Here is a tiny trained network, its code and every weight. The questions are about switching its units off for an input and a class, where a switched-off unit gives its printed mean instead of its output.

import numpy as np


def w(rows, s, z=0):
    codes = np.array(rows[::2]) - 128.0
    scale = np.full(codes.shape[1], s)
    scale[-1] = z or s
    return codes * scale


def f(y):
    return y / 2 * (1 + np.tanh(0.7978845608 * (y + 0.044715 * y**3)))


def log_softmax(a):
    a = a - a.max(-1, keepdims=True)
    return a - np.log(np.exp(a).sum(-1, keepdims=True))


def net(x, mask):
    res = np.array(x, float).reshape(1, 3) / 4 @ E
    y = f(res @ A[0][:, :-1].T + A[0][:, -1])
    res = res + np.where(mask, y, B[0][:, -1]) @ B[0][:, :-1]
    return log_softmax(res[-1] @ U[:, :-1].T + U[:, -1])


A, B = {}, {}
E = w([
[45,83,195,142,100,240],'x0',
[161,254,203,108,167,171],'x1',
[190,63,131,227,219,192],'x2',
],0.009)
A[0] = w([
[197,122,156,176,196,168,88],'N1',
[96,62,55,139,84,120,46],'N2',
[46,88,135,121,92,203,56],'N3',
[106,116,168,66,68,77,100],'N4',
[126,33,112,102,121,111,127],'N5',
[175,105,111,182,197,157,39],'N6',
[58,138,81,63,58,100,104],'N7',
[75,114,197,113,56,186,178],'N8',
[98,183,153,46,69,99,32],'N9',
[143,191,149,36,43,142,116],'N10',
[56,86,178,157,110,165,74],'N11',
[176,68,124,208,158,159,122],'N12',
[85,60,91,126,129,120,192],'N13',
[148,190,187,115,143,148,35],'N14',
[136,248,223,106,198,192,110],'N15',
[237,149,52,105,106,48,210],'N16',
[118,138,63,107,222,14,2],'N17',
[70,55,119,165,105,101,129],'N18',
],0.011,0.0078)
B[0] = w([
[68,124,70,160,120,140,184],'N1',
[204,98,25,82,104,103,164],'N2',
[161,177,158,104,224,120,166],'N3',
[96,94,83,183,155,176,169],'N4',
[145,109,93,110,77,70,171],'N5',
[101,141,70,180,163,177,171],'N6',
[93,153,81,159,123,169,188],'N7',
[137,202,173,164,182,87,193],'N8',
[102,114,54,175,172,150,175],'N9',
[114,132,92,163,107,165,190],'N10',
[169,179,138,145,222,103,162],'N11',
[76,127,93,195,126,134,198],'N12',
[166,174,122,143,70,124,187],'N13',
[155,121,22,78,159,74,149],'N14',
[211,79,85,100,53,55,211],'N15',
[126,188,193,155,161,94,250],'N16',
[180,187,134,129,246,125,174],'N17',
[160,126,118,111,87,67,175],'N18',
],0.011,0.015)
U = w([
[221,112,74,95,71,57,117],'0',
[51,132,78,203,146,182,110],'1',
[182,186,219,143,234,91,84],'2',
[115,141,250,180,21,97,252],'3',
[72,77,179,50,105,124,110],'4',
[131,74,168,67,95,200,111],'5',
[75,73,133,43,110,133,112],'6',
[127,77,203,102,53,197,107],'7',
],0.012,0.024)

Each question gives the input, the list of numbers given to net, and the class t.
The units are the neurons (one row each of A and B). Each row of codes is followed by its name. A weight is (code - 128) times the scale printed after its matrix; where a second scale follows, it is the last column's (A, B and U).
mask holds one flag per neuron, in row order. A switched-off neuron (its flag False) gives its mean, the last column of its row in B, instead of its output. The means were averaged over made-up inputs and are rounded, as every weight is.
A unit's drop is (log p(t) with every unit on - log p(t) with that unit switched off) / (log p(t) with every unit on - log p(t) with every unit switched off).
The circuit of an input: a set's keep is (log p(t) with only the set's units on - log p(t) with every unit switched off) / (log p(t) with every unit on - log p(t) with every unit switched off). Starting from the 12 units with the biggest drops (on a tie, the unit counted first), units are removed one at a time, each time the one whose removal leaves the highest keep (on an exact tie, the one counted first), for as long as the keep stays at least 0.8.
circuit, biggest first: the units of the circuit, biggest drop first
most important unit: the unit with the biggest drop
top k neurons: the k neurons with the biggest drops, biggest first
drop when u is switched off: that unit's drop, to one decimal
input [-5,8,2], class 0: circuit, biggest first => (N15)
input [2,3,-2], class 3: circuit, biggest first => (N17, N6)
input [3,6,7], class 1: top 4 neurons => (N1, N6, N12, N18)
input [1,-5,-7], class 1: top 2 neurons => (N7, N15)
input [4,7,-7], class 0: top 2 neurons => (N15, N14)
input [-8,7,-8], class 1: top 4 neurons => (N9, N10, N4, N7)
input [-7,-2,5], class 2: top 2 neurons => (N16, N17)
input [-7,4,7], class 1: top 4 neurons => (N1, N6, N12, N8)
input [7,3,-6], class 2: top 3 neurons => (N8, N3, N11)
input [3,-3,-3], class 3: top 2 neurons => (N15, N17)
input [0,-5,5], class 0: top 2 neurons => (N18, N5)
input [7,6,0], class 2: top 2 neurons => (N8, N3)
input [-1,-3,2], class 3: top 2 neurons => (N15, N14)
input [0,3,2], class 3: most important unit => N2
input [-8,2,8], class 1: top 2 neurons => (N1, N6)
input [5,4,-1], class 2: drop when N18 is switched off => 0.2
input [-3,1,1], class 3: drop when N17 is switched off => 0.3
input [-6,8,-4], class 0: drop when N15 is switched off => 1.6
input [-2,2,-6], class 1: drop when N15 is switched off => 0.0
input [5,7,-1], class 0: most important unit => N15
